Below are the code and all the weights of a small trained network. Each question names an input and a target symbol and asks about switching units off, where a switched-off unit gives its printed mean instead of its output.

import numpy as np


def w(rows, s, z=0):
    codes = np.array(rows[::2]) - 128.0
    scale = np.full(codes.shape[1], s)
    scale[-1] = z or s
    return codes * scale


def f(y):
    return np.maximum(y, 0)


def softmax(a):
    e = np.exp(a - a.max(-1, keepdims=True))
    return e / e.sum(-1, keepdims=True)


def log_softmax(a):
    a = a - a.max(-1, keepdims=True)
    return a - np.log(np.exp(a).sum(-1, keepdims=True))


def net(x, mask):
    ids = ['βγδεζηθλξπτφψω'.index(c) for c in x.split()]
    T = len(ids)
    res = E[ids] + P[:T]
    u = 0
    for l in range(3):
        q, k, v = (res @ M[l].T for M in (Q, K, V))
        z = softmax(np.where(np.tri(T) > 0, q @ k.T / 4**0.5, -1e9)) @ v
        res = res + np.where(mask[u], z, O[l][:, -1]) @ O[l][:, :-1]
        u += 1
        y = f(res @ A[l][:, :-1].T + A[l][:, -1])
        res = res + np.where(mask[u : u + 8], y, B[l][:, -1]) @ B[l][:, :-1]
        u += 8
    return log_softmax(res[-1] @ U[:, :-1].T + U[:, -1])


Q, K, V, O, A, B = {}, {}, {}, {}, {}, {}
E = w([
[178,80,119,141,132,109,99,161],'β',
[141,120,118,110,106,127,146,166],'γ',
[132,137,119,88,112,166,156,162],'δ',
[186,94,128,149,100,103,129,167],'ε',
[123,125,102,137,150,123,130,145],'ζ',
[140,113,107,117,128,127,123,189],'η',
[148,112,107,137,126,114,126,192],'θ',
[84,134,93,85,136,129,133,174],'λ',
[105,109,108,130,95,107,94,85],'ξ',
[186,105,106,135,226,100,254,133],'π',
[101,119,89,140,151,42,115,139],'τ',
[101,147,100,150,111,98,166,85],'φ',
[129,131,83,244,101,116,97,83],'ψ',
[163,88,125,111,50,142,179,75],'ω',
],0.025)
P = w([
[61,107,163,183,137,151,130,126],'0',
[183,156,189,145,83,101,132,181],'1',
[123,176,115,118,124,151,111,107],'2',
[112,63,134,125,161,127,158,118],'3',
[150,166,151,136,36,106,118,189],'4',
[131,160,75,112,123,155,103,110],'5',
[118,50,96,122,161,128,160,122],'6',
[149,154,120,127,20,95,123,187],'7',
[133,147,37,115,126,159,109,114],'8',
[134,28,64,109,159,134,171,127],'9',
[138,149,90,125,10,85,137,179],'10',
[138,137,2,117,131,164,109,111],'11',
[106,63,105,118,169,136,186,122],'12',
],0.02)
Q[0] = w([
[213,220,2,167,30,85,138,250],'L0H0',
[149,76,66,188,95,162,138,66],'L0H0',
[197,247,140,116,36,5,89,212],'L0H0',
[166,164,74,91,191,208,71,117],'L0H0',
],0.009)
K[0] = w([
[131,92,7,122,102,142,145,135],'L0H0',
[142,125,123,140,140,162,114,144],'L0H0',
[160,133,5,119,100,91,147,105],'L0H0',
[171,149,110,96,184,145,65,126],'L0H0',
],0.016)
V[0] = w([
[71,206,133,74,203,33,181,172],'L0H0',
[131,202,83,254,158,122,218,121],'L0H0',
[80,147,133,128,73,23,98,38],'L0H0',
[89,166,126,179,252,203,66,212],'L0H0',
],0.0052)
O[0] = w([
[93,98,63,81,148,6,129,119,65],'L0H0',
[165,167,119,141,90,95,124,73,250],'L0H0',
[84,131,37,168,149,102,186,79,75],'L0H0',
[6,176,139,143,156,95,102,154,113],'L0H0',
],0.013,0.0021)
A[0] = w([
[61,61,152,125,82,141,200,156,253],'L0N0',
[73,121,91,160,86,150,125,232,136],'L0N1',
[100,223,119,84,166,179,96,121,110],'L0N2',
[112,168,138,1,153,154,127,106,3],'L0N3',
[124,50,193,77,100,98,146,192,92],'L0N4',
[127,211,62,181,66,156,22,131,150],'L0N5',
[186,105,105,150,190,102,201,111,139],'L0N6',
[218,107,118,72,85,126,167,95,166],'L0N7',
],0.0093,0.0054)
B[0] = w([
[175,64,117,220,91,136,2,99,222],'L0N0',
[136,131,175,109,107,106,98,46,229],'L0N1',
[129,233,115,67,235,228,174,50,153],'L0N2',
[185,46,159,152,140,50,15,72,133],'L0N3',
[38,198,103,153,149,104,141,64,192],'L0N4',
[77,91,253,90,150,118,236,168,247],'L0N5',
[69,129,171,102,78,125,58,132,195],'L0N6',
[76,171,131,136,194,113,155,179,239],'L0N7',
],0.0078,0.011)
Q[1] = w([
[163,252,121,2,137,82,116,206],'L1H0',
[167,65,124,174,132,105,74,121],'L1H0',
[68,152,168,24,79,116,148,115],'L1H0',
[129,168,100,86,20,150,192,211],'L1H0',
],0.0082)
K[1] = w([
[165,84,57,30,183,160,175,170],'L1H0',
[137,171,106,214,134,111,1,87],'L1H0',
[137,87,123,21,105,130,120,135],'L1H0',
[181,71,67,86,17,159,152,176],'L1H0',
],0.0073)
V[1] = w([
[165,141,195,134,242,84,190,190],'L1H0',
[170,143,230,104,1,53,108,108],'L1H0',
[183,135,150,89,158,99,215,162],'L1H0',
[14,164,126,133,116,205,137,174],'L1H0',
],0.0053)
O[1] = w([
[144,125,44,225,205,20,80,192,130],'L1H0',
[100,31,210,111,76,135,201,255,254],'L1H0',
[170,154,241,156,191,16,117,131,58],'L1H0',
[57,208,96,101,146,87,119,144,211],'L1H0',
],0.0055,0.0066)
A[1] = w([
[105,142,85,91,175,64,127,35,141],'L1N0',
[101,106,44,133,181,147,218,187,157],'L1N1',
[84,88,126,192,167,164,127,113,102],'L1N2',
[223,189,129,86,94,137,128,113,255],'L1N3',
[119,112,122,154,124,57,168,225,73],'L1N4',
[104,101,167,142,204,162,122,133,212],'L1N5',
[254,144,88,86,125,121,165,178,102],'L1N6',
[110,46,178,144,163,127,126,44,175],'L1N7',
],0.0098,0.0044)
B[1] = w([
[137,96,170,173,123,188,142,161,176],'L1N0',
[125,60,189,97,135,99,114,80,171],'L1N1',
[123,184,50,94,130,83,2,80,184],'L1N2',
[162,145,156,164,42,82,154,229,140],'L1N3',
[151,220,123,113,97,168,142,110,253],'L1N4',
[150,94,61,121,120,116,80,133,196],'L1N5',
[149,102,134,189,80,67,206,42,142],'L1N6',
[144,162,11,125,117,184,162,188,206],'L1N7',
],0.0089,0.012)
Q[2] = w([
[187,153,130,119,156,215,82,110],'L2H0',
[62,150,206,67,157,128,153,156],'L2H0',
[87,135,90,186,110,100,66,6],'L2H0',
[94,116,93,139,132,110,100,167],'L2H0',
],0.011)
K[2] = w([
[164,187,133,125,190,254,140,176],'L2H0',
[151,80,166,9,228,66,148,100],'L2H0',
[58,188,202,215,69,127,78,77],'L2H0',
[38,106,67,180,173,119,45,153],'L2H0',
],0.008)
V[2] = w([
[237,81,250,73,67,210,93,109],'L2H0',
[44,52,211,177,50,54,189,202],'L2H0',
[225,34,28,255,215,85,59,196],'L2H0',
[229,140,95,135,94,252,228,100],'L2H0',
],0.0055)
O[2] = w([
[148,168,107,133,55,128,44,109,47],'L2H0',
[120,108,69,249,125,144,81,214,120],'L2H0',
[254,48,143,88,195,145,133,174,1],'L2H0',
[152,193,148,81,104,180,193,146,117],'L2H0',
],0.011,0.0071)
A[2] = w([
[167,187,157,239,87,131,170,153,31],'L2N0',
[45,65,129,140,165,182,195,116,78],'L2N1',
[160,89,64,78,137,159,125,254,3],'L2N2',
[180,223,145,73,80,168,205,134,90],'L2N3',
[174,108,25,163,90,14,102,249,145],'L2N4',
[77,172,145,125,4,108,95,164,163],'L2N5',
[133,112,153,223,134,146,206,113,162],'L2N6',
[145,107,13,124,100,140,163,117,154],'L2N7',
],0.008,0.0059)
B[2] = w([
[65,89,173,21,163,151,81,24,200],'L2N0',
[167,254,194,180,145,159,96,158,168],'L2N1',
[124,233,110,195,48,128,110,91,149],'L2N2',
[77,127,50,181,176,136,25,173,197],'L2N3',
[164,164,107,193,127,145,205,105,180],'L2N4',
[189,90,139,127,175,128,183,143,252],'L2N5',
[192,71,67,62,79,88,63,133,166],'L2N6',
[101,104,232,135,169,112,121,142,168],'L2N7',
],0.0077,0.028)
U = w([
[174,180,116,142,80,143,130,101,125],'β',
[185,125,23,118,162,129,254,125,219],'γ',
[133,157,93,129,122,114,72,150,96],'δ',
[196,87,108,133,141,123,91,48,159],'ε',
[168,128,198,191,193,168,123,77,56],'ζ',
[56,60,149,141,142,89,26,149,81],'η',
[119,186,93,128,170,60,137,167,130],'θ',
[137,110,65,109,204,188,187,116,113],'λ',
[73,157,126,143,119,177,171,194,126],'ξ',
[141,47,123,148,232,125,146,106,107],'π',
[96,83,77,206,143,120,106,133,135],'τ',
[139,164,250,164,96,130,87,50,109],'φ',
[104,148,2,101,106,84,162,63,115],'ψ',
[90,20,117,109,63,180,148,178,254],'ω',
],0.007,0.0075)

Each question gives the input, a string of symbols that net reads in full, and the target symbol t.
The units are the heads (4 rows each of Q, K, V and O) and the neurons (one row each of A and B). Each row of codes is followed by its name. A weight is (code - 128) times the scale printed after its matrix; where a second scale follows, it is the last column's (O, A, B and U).
mask holds one flag per unit, layer by layer, with each layer's heads first. A switched-off unit (its flag False) gives its mean, the last column of its rows in O or B, instead of its output. The means were averaged over made-up inputs and are rounded, as every weight is.
A unit's drop is (log p(t) with every unit on - log p(t) with that unit switched off) / (log p(t) with every unit on - log p(t) with every unit switched off).
The circuit of an input: a set's keep is (log p(t) with only the set's units on - log p(t) with every unit switched off) / (log p(t) with every unit on - log p(t) with every unit switched off). Starting from the 12 units with the biggest drops (on a tie, the unit counted first), units are removed one at a time, each time the one whose removal leaves the highest keep (on an exact tie, the one counted first), for as long as the keep stays at least 0.8.
units of the circuit, in order: the units of the circuit, biggest drop first
unit that matters most: the unit with the biggest drop
top k neurons: the k neurons with the biggest drops, biggest first
k most important neurons of layer l: the k neurons of layer l with the biggest drops, biggest first
input φ η τ ξ θ ε, target ε: unit that matters most => L2N0
input γ ξ λ θ, target ω: units of the circuit, in order => [L1H0; L0N7]
input η θ θ φ η ψ γ, target η: units of the circuit, in order => [L0H0; L2H0]
input γ δ θ β θ, target φ: units of the circuit, in order => [L1N7; L0N1]
input γ γ θ η φ δ θ λ τ β η, target γ: units of the circuit, in order => [L2N4; L2H0]
input ξ θ π ε θ, target θ: units of the circuit, in order => [L0H0; L0N0; L1H0]
input θ φ φ ψ ξ θ γ φ θ ψ ξ ψ π, target τ: units of the circuit, in order => [L0H0; L0N0; L0N5; L2H0]
input ε ε β, target β: top 4 neurons => [L0N7; L1N5; L2N2; L2N5]
input ξ ω φ ξ θ ε θ ξ ψ ψ δ ε π, target λ: top 2 neurons => [L1N2; L1N7]
input θ ψ τ δ ξ ξ γ η ξ φ, target τ: top 2 neurons => [L1N4; L0N7]
input ξ γ φ ω δ, target ε: top 3 neurons => [L2N0; L1N6; L2N6]
input θ θ φ δ θ θ ξ γ, target ω: 4 most important neurons of layer 0 => [L0N0; L0N1; L0N2; L0N5]
input φ θ θ θ ω ζ φ, target ξ: top 2 neurons => [L1N7; L2N1]
input φ ε ζ, target ζ: unit that matters most => L0N2
input θ θ δ ε φ ξ τ θ, target γ: units of the circuit, in order => [L0H0; L2N4]
input φ ε φ θ ξ τ ξ θ ω θ β, target ε: top 3 neurons => [L2N0; L1N6; L2N6]
input φ ω θ ξ θ ξ θ φ τ, target τ: units of the circuit, in order => [L2H0; L1N0]
input γ ξ π φ ξ, target ψ: top 2 neurons => [L0N6; L1N4]
input θ ξ θ ψ, target τ: 2 most important neurons of layer 0 => [L0N0; L0N7]
input τ θ τ π ω γ ω φ τ θ, target ζ: unit that matters most => L2H0
input θ ε τ η γ λ η ξ φ τ, target τ: top 2 neurons => [L1N4; L2N4]
input π θ η η φ θ λ η θ θ θ θ φ, target γ: 2 most important neurons of layer 0 => [L0N7; L0N6]
input ξ γ τ ε η δ φ θ ψ θ β ζ λ, target λ: top 3 neurons => [L1N7; L1N2; L0N5]
input ψ ξ θ γ τ φ δ θ θ, target θ: units of the circuit, in order => [L1H0; L0N0; L0N5]
input β ξ ε τ γ, target γ: top 2 neurons => [L2N4; L2N3]
input δ ξ η θ θ, target φ: 2 most important neurons of layer 2 => [L2N3; L2N6]
input ψ ξ θ λ β ξ η ε, target ω: units of the circuit, in order => [L1H0; L2N1]
input π φ φ λ τ θ φ θ φ ξ ψ, target η: 4 most important neurons of layer 2 => [L2N0; L2N3; L2N6; L2N4]
input θ ξ ω θ γ ψ, target ψ: top 2 neurons => [L1N4; L2N0]
